Below is a small trained network, with its code and all its weights. Each question gives an input and a class and asks what happens when units are switched off, that is, made to give their printed mean instead of their output.

import numpy as np


def w(rows, s, z=0):
    codes = np.array(rows[::2]) - 128.0
    scale = np.full(codes.shape[1], s)
    scale[-1] = z or s
    return codes * scale


def f(y):
    return y / 2 * (1 + np.tanh(0.7978845608 * (y + 0.044715 * y**3)))


def log_softmax(a):
    a = a - a.max(-1, keepdims=True)
    return a - np.log(np.exp(a).sum(-1, keepdims=True))


def net(x, mask):
    res = np.array(x, float).reshape(1, 4) / 4 @ E
    y = f(res @ A[0][:, :-1].T + A[0][:, -1])
    res = res + np.where(mask, y, B[0][:, -1]) @ B[0][:, :-1]
    return log_softmax(res[-1] @ U[:, :-1].T + U[:, -1])


A, B = {}, {}
E = w([
[95,133,164,132,108,114,147,73,63,104],'x0',
[158,69,46,120,214,76,131,90,106,88],'x1',
[22,255,98,77,145,177,199,118,194,92],'x2',
[229,168,125,168,84,151,118,3,238,71],'x3',
],0.0086)
A[0] = w([
[47,140,88,112,112,126,183,105,165,111,141],'n0',
[89,96,111,100,130,101,165,184,72,187,92],'n1',
[108,90,195,1,171,87,156,183,102,151,60],'n2',
[214,65,186,160,91,98,62,139,72,181,98],'n3',
[115,193,85,120,105,129,181,153,144,113,142],'n4',
[196,136,108,140,56,127,138,58,184,66,99],'n5',
[133,94,136,141,101,119,97,146,130,146,5],'n6',
],0.0094,0.0027)
B[0] = w([
[174,180,87,18,190,150,102,112,84,109,191],'n0',
[166,113,164,219,53,137,215,119,194,207,198],'n1',
[170,71,166,138,116,80,187,162,136,147,190],'n2',
[49,219,44,1,146,144,50,111,55,97,245],'n3',
[64,145,69,125,115,150,36,79,95,84,180],'n4',
[114,31,232,116,78,49,188,113,158,184,217],'n5',
[103,156,138,82,181,160,159,87,90,140,143],'n6',
],0.0078,0.012)
U = w([
[101,207,61,26,148,223,74,109,79,77,248],'0',
[197,51,247,213,21,135,253,113,179,182,8],'1',
],0.0062,0.0015)

Each question gives the input, the list of numbers given to net, and the class t.
The units are the neurons (one row each of A and B). Each row of codes is followed by its name. A weight is (code - 128) times the scale printed after its matrix; where a second scale follows, it is the last column's (A, B and U).
mask holds one flag per neuron, in row order. A switched-off neuron (its flag False) gives its mean, the last column of its row in B, instead of its output. The means were averaged over made-up inputs and are rounded, as every weight is.
A unit's drop is (log p(t) with every unit on - log p(t) with that unit switched off) / (log p(t) with every unit on - log p(t) with every unit switched off).
The circuit of an input: a set's keep is (log p(t) with only the set's units on - log p(t) with every unit switched off) / (log p(t) with every unit on - log p(t) with every unit switched off). Starting from all 7 units, units are removed one at a time, each time the one whose removal leaves the highest keep (on an exact tie, the one counted first), for as long as the keep stays at least 0.8.
circuit, biggest first: the units of the circuit, biggest drop first
top k neurons: the k neurons with the biggest drops, biggest first
drop when u is switched off: that unit's drop, to one decimal
input [5,-6,-4,3], class 0: top 3 neurons	[n3, n1, n2]
input [6,4,4,7], class 1: circuit, biggest first	[n5]
input [3,-8,6,8], class 1: top 2 neurons	[n5, n3]
input [5,-4,0,-1], class 1: top 2 neurons	[n3, n0]
input [5,-8,-6,-5], class 0: top 2 neurons	[n3, n5]
input [0,-6,4,8], class 1: top 2 neurons	[n5, n3]
input [2,3,-5,-8], class 1: top 2 neurons	[n1, n2]
input [-4,4,7,-8], class 1: top 2 neurons	[n1, n3]
input [3,-5,-6,5], class 0: top 2 neurons	[n3, n1]
input [-2,-4,-8,-7], class 0: top 2 neurons	[n3, n5]
input [8,6,6,-7], class 1: top 3 neurons	[n1, n3, n2]
input [7,-5,-7,-4], class 0: drop when n3 is switched off	4.5
input [-5,-1,-8,4], class 0: drop when n3 is switched off	1.5
